Below is a small trained network, with its code and all its weights. Each question gives an input and a target symbol and asks what happens when units are switched off, that is, made to give their printed mean instead of their output.

import numpy as np


def w(rows, s, z=0):
    codes = np.array(rows[::2]) - 128.0
    scale = np.full(codes.shape[1], s)
    scale[-1] = z or s
    return codes * scale


def norm(h):
    return h / np.sqrt((h * h).mean(-1, keepdims=True) + 1e-5)


def f(y):
    return y / 2 * (1 + np.tanh(0.7978845608 * (y + 0.044715 * y**3)))


def softmax(a):
    e = np.exp(a - a.max(-1, keepdims=True))
    return e / e.sum(-1, keepdims=True)


def log_softmax(a):
    a = a - a.max(-1, keepdims=True)
    return a - np.log(np.exp(a).sum(-1, keepdims=True))


def net(x, mask):
    ids = ['αβγδεηθλμξσφψω'.index(c) for c in x.split()]
    T = len(ids)
    res = E[ids] + P[:T]
    u = 0
    for l in range(2):
        q, k, v = (norm(res) @ M[l].T for M in (Q, K, V))
        z = softmax(np.where(np.tri(T) > 0, q @ k.T / 2**0.5, -1e9)) @ v
        res = res + np.where(mask[u], z, O[l][:, -1]) @ O[l][:, :-1]
        u += 1
        y = f(norm(res) @ A[l][:, :-1].T + A[l][:, -1])
        res = res + np.where(mask[u : u + 4], y, B[l][:, -1]) @ B[l][:, :-1]
        u += 4
    return log_softmax(norm(res)[-1] @ U[:, :-1].T + U[:, -1])


Q, K, V, O, A, B = {}, {}, {}, {}, {}, {}
E = w([
[98,233,93,160,155,218,70,97,175],'α',
[149,182,174,176,112,167,59,83,156],'β',
[148,157,129,140,52,138,70,95,82],'γ',
[106,104,150,158,121,139,119,183,114],'δ',
[176,199,179,134,154,122,132,110,82],'ε',
[95,146,60,150,129,138,134,154,74],'η',
[142,104,105,117,177,66,92,138,124],'θ',
[132,211,99,107,92,123,62,78,123],'λ',
[136,154,63,153,67,144,72,83,177],'μ',
[184,80,128,2,60,198,172,112,147],'ξ',
[155,89,188,137,67,146,65,130,165],'σ',
[24,106,148,90,135,70,158,33,109],'φ',
[48,120,105,130,38,208,28,128,139],'ψ',
[154,106,129,95,31,57,64,145,121],'ω',
],0.004)
P = w([
[141,172,182,8,138,112,2,32,28],'0',
[126,140,121,134,117,138,148,164,145],'1',
[104,167,145,109,100,126,150,166,156],'2',
[176,127,108,130,120,121,99,65,98],'3',
[129,115,100,144,156,120,166,153,147],'4',
[98,175,155,103,94,127,158,163,156],'5',
[185,119,100,138,115,132,112,56,107],'6',
[126,107,98,142,167,114,180,145,152],'7',
],0.0045)
Q[0] = w([
[254,28,37,186,177,212,87,104,79],'0.h1',
[21,203,200,130,4,156,222,208,149],'0.h1',
],0.0042)
K[0] = w([
[202,183,136,233,150,129,15,253,121],'0.h1',
[130,49,148,130,85,213,233,14,100],'0.h1',
],0.004)
V[0] = w([
[2,86,210,247,153,13,71,19,128],'0.h1',
[25,94,118,7,193,51,209,72,171],'0.h1',
],0.0023)
O[0] = w([
[42,125,233,155,80,114,112,1,132,180],'0.h1',
[125,154,109,101,118,60,210,80,163,2],'0.h1',
],0.0034,0.00097)
A[0] = w([
[155,119,110,80,86,236,155,138,253,6],'0.n1',
[110,122,191,92,83,203,94,187,215,5],'0.n2',
[122,207,196,79,104,92,65,206,206,17],'0.n3',
[98,164,205,223,55,203,97,180,85,107],'0.n4',
],0.003,0.0029)
B[0] = w([
[162,166,96,237,99,127,98,252,122,85],'0.n1',
[138,101,151,247,171,79,60,175,112,122],'0.n2',
[177,60,46,144,197,139,134,85,148,125],'0.n3',
[151,95,100,145,185,41,235,71,82,249],'0.n4',
],0.0035,0.0021)
Q[1] = w([
[254,109,119,154,106,164,102,201,118],'1.h1',
[108,99,147,141,173,195,164,252,245],'1.h1',
],0.0043)
K[1] = w([
[225,87,106,169,199,148,140,244,158],'1.h1',
[254,79,114,111,132,208,23,127,121],'1.h1',
],0.0049)
V[1] = w([
[63,243,31,155,56,74,157,186,22],'1.h1',
[152,79,158,176,46,163,252,176,145],'1.h1',
],0.0021)
O[1] = w([
[40,95,81,101,143,179,206,14,62,241],'1.h1',
[178,195,110,171,2,69,190,120,147,4],'1.h1',
],0.0029,0.0011)
A[1] = w([
[176,174,110,103,105,181,157,186,180,23],'1.n1',
[191,206,110,84,65,206,45,131,146,78],'1.n2',
[86,169,165,60,105,195,97,102,78,216],'1.n3',
[137,146,157,65,135,189,3,53,107,3],'1.n4',
],0.0051,0.002)
B[1] = w([
[149,193,115,122,124,58,146,216,57,93],'1.n1',
[76,94,246,96,173,72,87,86,20,175],'1.n2',
[205,69,214,125,116,179,98,176,148,251],'1.n3',
[176,21,194,160,116,155,147,163,1,239],'1.n4',
],0.0042,0.0027)
U = w([
[94,233,169,159,224,229,41,141,132,37],'α',
[171,199,143,232,197,167,90,50,209,100],'β',
[226,56,29,152,47,143,162,6,59,123],'γ',
[74,74,82,210,207,12,240,147,67,82],'δ',
[242,230,180,91,193,177,217,137,161,57],'ε',
[65,153,45,37,110,246,198,203,101,102],'η',
[150,68,66,23,234,109,33,146,231,140],'θ',
[155,48,239,62,144,172,66,129,29,212],'λ',
[33,196,83,173,116,43,29,133,67,112],'μ',
[214,200,110,54,68,34,176,246,91,169],'ξ',
[210,92,119,215,48,86,88,216,235,159],'σ',
[35,167,230,70,62,142,169,88,253,243],'φ',
[35,67,104,194,38,222,16,166,198,1],'ψ',
[132,85,65,79,23,45,93,150,167,94],'ω',
],0.0052,0.0023)

Each question gives the input, a string of symbols that net reads in full, and the target symbol t.
The units are the heads (2 rows each of Q, K, V and O) and the neurons (one row each of A and B). Each row of codes is followed by its name. A weight is (code - 128) times the scale printed after its matrix; where a second scale follows, it is the last column's (O, A, B and U).
mask holds one flag per unit, layer by layer, with each layer's heads first. A switched-off unit (its flag False) gives its mean, the last column of its rows in O or B, instead of its output. The means were averaged over made-up inputs and are rounded, as every weight is.
A unit's drop is (log p(t) with every unit on - log p(t) with that unit switched off) / (log p(t) with every unit on - log p(t) with every unit switched off).
The circuit of an input: a set's keep is (log p(t) with only the set's units on - log p(t) with every unit switched off) / (log p(t) with every unit on - log p(t) with every unit switched off). Starting from all 10 units, units are removed one at a time, each time the one whose removal leaves the highest keep (on an exact tie, the one counted first), for as long as the keep stays at least 0.8.
circuit, biggest first: the units of the circuit, biggest drop first
k most important neurons: the k neurons with the biggest drops, biggest first
top k neurons in layer l: the k neurons of layer l with the biggest drops, biggest first
drop when u is switched off: that unit's drop, to one decimal
input ω η η η η δ λ, target λ: circuit, biggest first : [1.n2; 1.n4]
input δ η δ δ φ θ, target φ: top neuron in layer 0 : [0.n4]
input δ α ξ δ δ δ, target ξ: circuit, biggest first : [0.h1; 1.n1]
input δ θ γ η β γ, target γ: circuit, biggest first : [0.n4; 0.n3; 1.n2]
input μ δ η δ, target γ: circuit, biggest first : [1.h1; 1.n2]
input δ δ α δ φ ξ, target ξ: circuit, biggest first : [1.n1; 0.n1]
input φ δ η, target φ: circuit, biggest first : [0.h1; 1.n4]
input σ σ δ μ, target λ: circuit, biggest first : [1.n2; 0.n4]
input η δ η δ δ δ φ ε, target ε: circuit, biggest first : [0.n4; 1.n4; 1.n2]
input δ θ μ δ η δ ξ ξ, target ξ: circuit, biggest first : [1.n1; 0.n1; 1.h1]
input φ δ σ η δ φ μ, target λ: 2 most important neurons : [1.n2; 0.n4]
input δ μ β, target β: 2 most important neurons : [0.n4; 1.n4]
input α δ θ, target θ: top 2 neurons in layer 0 : [0.n3; 0.n4]
input γ φ δ, target φ: circuit, biggest first : [0.h1]
input δ δ η α η ε, target ε: top 3 neurons in layer 1 : [1.n4; 1.n2; 1.n3]
input δ λ ω φ φ δ φ η, target η: top 2 neurons in layer 0 : [0.n4; 0.n2]
input θ η μ δ δ δ, target δ: 2 most important neurons : [0.n4; 1.n3]
input δ δ θ σ θ ψ φ η, target η: 3 most important neurons : [0.n4; 0.n2; 1.n2]
input σ φ δ θ μ, target μ: top 2 neurons in layer 0 : [0.n4; 0.n1]
input η ε σ δ δ β, target β: top 3 neurons in layer 0 : [0.n4; 0.n3; 0.n2]
input η δ δ η θ δ, target δ: top 2 neurons in layer 0 : [0.n4; 0.n2]
input φ β θ μ ξ μ, target ξ: most important neuron : [1.n1]
input δ θ δ δ η ε δ ω, target ω: drop when 0.n4 is switched off : 0.2
input η η ψ δ θ λ, target λ: drop when 1.n2 is switched off : 0.1
